[[-29.0 -15.1  -7.7 -20.1   2.3 -11.6   2.9 -15.7 -15.5 -12.2 -17.9 -16.8]
 [ 46.6   3.9 -14.6  40.3 -44.6 -12.4 -64.5  16.2  12.8  -4.2   9.2   8.5]
 [  0.0   6.9  14.8  28.0  22.3   2.5   1.5  17.4  16.6  10.5   2.6   7.6]
 [-60.1 -18.7   0.1 -55.7  28.8  -2.1  50.3 -30.6 -28.6 -11.3 -23.6 -24.5]
 [ 10.1  -1.5  -2.2  30.3  -6.9 -11.3 -31.9  11.8  10.3  -1.0  -2.2   1.6]
 [-13.6 -13.4 -13.5 -12.9 -13.4 -13.6 -14.0 -13.3 -13.1 -13.3 -13.6 -13.2]
 [ 36.5  18.3 -10.4 -55.7 -34.8  32.6  34.5 -19.8 -14.2   5.9  30.0  17.2]]
->
[[  0.0   6.9  14.8  28.0  22.3   2.5   1.5  17.4  16.6  10.5   2.6   7.6]
 [-60.1 -18.7   0.1 -55.7  28.8  -2.1  50.3 -30.6 -28.6 -11.3 -23.6 -24.5]
 [ 10.1  -1.5  -2.2  30.3  -6.9 -11.3 -31.9  11.8  10.3  -1.0  -2.2   1.6]
 [-29.0 -15.1  -7.7 -20.1   2.3 -11.6   2.9 -15.7 -15.5 -12.2 -17.9 -16.8]
 [ 36.5  18.3 -10.4 -55.7 -34.8  32.6  34.5 -19.8 -14.2   5.9  30.0  17.2]
 [-13.6 -13.4 -13.5 -12.9 -13.4 -13.6 -14.0 -13.3 -13.1 -13.3 -13.6 -13.2]
 [ 46.6   3.9 -14.6  40.3 -44.6 -12.4 -64.5  16.2  12.8  -4.2   9.2   8.5]]

[[ -9.9 -27.3   9.6 -10.7  -4.3  -6.2  12.7 -15.3]
 [ 20.6   8.5 -13.8  11.6  18.9  16.6  46.2  12.5]
 [ 54.2 -48.2 -50.1  50.4  51.9  50.3  34.0  48.9]
 [-23.7  -5.0   7.8 -14.6 -21.7 -15.4 -52.8  -9.7]
 [-24.7  60.5  28.9 -25.4 -26.3 -17.7   1.4 -20.3]
 [  0.8 -33.6  -7.2  -0.9  -0.1   1.1 -37.9   2.4]]
->
[[-24.7  60.5  28.9 -25.4 -26.3 -17.7   1.4 -20.3]
 [ -9.9 -27.3   9.6 -10.7  -4.3  -6.2  12.7 -15.3]
 [-23.7  -5.0   7.8 -14.6 -21.7 -15.4 -52.8  -9.7]
 [  0.8 -33.6  -7.2  -0.9  -0.1   1.1 -37.9   2.4]
 [ 20.6   8.5 -13.8  11.6  18.9  16.6  46.2  12.5]
 [ 54.2 -48.2 -50.1  50.4  51.9  50.3  34.0  48.9]]

[[ 30.1  37.2  14.1]
 [-32.1 -79.8 -23.4]
 [  2.2  44.5  12.3]
 [-31.6 -39.0 -20.4]]
->
[[ 30.1  37.2  14.1]
 [  2.2  44.5  12.3]
 [-31.6 -39.0 -20.4]
 [-32.1 -79.8 -23.4]]

[[-28.0   3.3  -6.3 -21.3  19.5]
 [-23.2 -72.4  51.8  55.7   7.8]
 [  7.1 -18.4 -35.5  19.6 -17.7]
 [-24.6  -9.6 -14.9 -20.0  14.1]
 [ 33.3  -8.6   6.8  32.3 -27.5]]
->
[[-23.2 -72.4  51.8  55.7   7.8]
 [ 33.3  -8.6   6.8  32.3 -27.5]
 [-28.0   3.3  -6.3 -21.3  19.5]
 [-24.6  -9.6 -14.9 -20.0  14.1]
 [  7.1 -18.4 -35.5  19.6 -17.7]]

[[ 11.9   2.5  21.9 -51.3 -56.7  -4.8  -1.8 -11.9 -51.8  -3.2  19.3   6.3
   18.3  63.1  73.4]
 [  3.4   8.5   0.1  37.7  40.5  12.9  11.7  17.3  37.9  12.4   0.9   6.9
    1.0 -20.9 -27.4]
 [  7.3   4.7  14.3  -6.5  -8.0   5.0   5.5   3.6  -7.3   6.0  12.9   8.2
   11.2  27.2  27.4]
 [  1.6   4.2   2.4  22.3  23.8   7.5   7.4  10.3  21.9   9.0   2.8   5.4
    1.3  -6.4 -11.8]
 [ 19.2  20.3 -34.5 -31.1 -30.5 -10.3  -5.5 -14.7 -20.5 -21.1 -29.0 -17.0
   -7.8 -60.6 -25.0]]
->
[[ 11.9   2.5  21.9 -51.3 -56.7  -4.8  -1.8 -11.9 -51.8  -3.2  19.3   6.3
   18.3  63.1  73.4]
 [  7.3   4.7  14.3  -6.5  -8.0   5.0   5.5   3.6  -7.3   6.0  12.9   8.2
   11.2  27.2  27.4]
 [  1.6   4.2   2.4  22.3  23.8   7.5   7.4  10.3  21.9   9.0   2.8   5.4
    1.3  -6.4 -11.8]
 [  3.4   8.5   0.1  37.7  40.5  12.9  11.7  17.3  37.9  12.4   0.9   6.9
    1.0 -20.9 -27.4]
 [ 19.2  20.3 -34.5 -31.1 -30.5 -10.3  -5.5 -14.7 -20.5 -21.1 -29.0 -17.0
   -7.8 -60.6 -25.0]]

[[ -1.8 -37.2   6.8 -15.9]
 [  8.6 -37.2  -8.8  41.6]
 [  1.6 -37.2  -5.1  44.1]
 [ -2.6 -37.2   2.9 -30.4]
 [ -6.9 -37.2  16.2 -68.9]
 [  4.4 -37.2  -4.4  16.3]
 [  0.0 -37.2  -7.2  50.7]
 [ -4.3 -37.2  -9.4  -6.5]
 [ -2.0 -37.2  10.6 -13.1]
 [  3.6 -37.2  10.1 -26.1]
 [ -1.7 -37.2   4.6  -7.7]
 [  2.5 -37.2 -68.2   1.9]]
->
[[ -6.9 -37.2  16.2 -68.9]
 [ -2.0 -37.2  10.6 -13.1]
 [  3.6 -37.2  10.1 -26.1]
 [ -1.8 -37.2   6.8 -15.9]
 [ -1.7 -37.2   4.6  -7.7]
 [ -2.6 -37.2   2.9 -30.4]
 [  4.4 -37.2  -4.4  16.3]
 [  1.6 -37.2  -5.1  44.1]
 [  0.0 -37.2  -7.2  50.7]
 [  8.6 -37.2  -8.8  41.6]
 [ -4.3 -37.2  -9.4  -6.5]
 [  2.5 -37.2 -68.2   1.9]]
---
[[ 11.3 -53.0 -56.1 -49.5  59.7]
 [ 55.0  24.4 -51.4  64.3  44.0]
 [-30.3 -62.0  20.8 -60.3 -61.9]
 [-32.6 -33.0 -44.5 -10.5  12.7]
 [  3.1  17.2 -61.8  19.9 -11.0]]
->
[[ 24.4 -51.4]
 [-62.0  20.8]]

[[  4.6  13.3  -4.8]
 [  3.2   9.0  15.0]
 [  6.1 -28.0   0.6]
 [ -8.7 -59.2 -13.2]]
->
[[  9.0  15.0]
 [-28.0   0.6]]

[[ -2.6  -2.8  10.4]
 [ -5.5   4.2  20.0]
 [-16.2  14.2  59.8]
 [  8.0  -6.1  24.3]
 [ -3.2  -1.1   7.8]]
->
[[ 4.2 20.0]
 [14.2 59.8]]

[[16.2  5.3  0.5 24.2 -1.2]
 [-0.3 12.3 -2.0 42.2 -3.6]
 [ 0.1 35.6 -3.5 63.0 -7.3]
 [54.9 24.7 35.2 -5.3 -3.3]]
->
[[12.3 -2.0]
 [35.6 -3.5]]

[[ -8.2 -73.6  65.8  66.4  77.4]
 [-45.6  71.2  20.6 -57.9  48.5]
 [ 49.7  40.0  -7.5  61.8  56.5]
 [-26.4 -70.0 -50.3  41.5  54.5]
 [ -1.8 -21.0  37.9 -69.2  78.8]]
->
[[71.2 20.6]
 [40.0 -7.5]]

[[-45.6  68.4  42.9]
 [-16.7 -57.4   1.9]
 [-41.1  46.1  32.7]
 [-41.6 -46.4  39.9]]
->
[[-57.4   1.9]
 [ 46.1  32.7]]
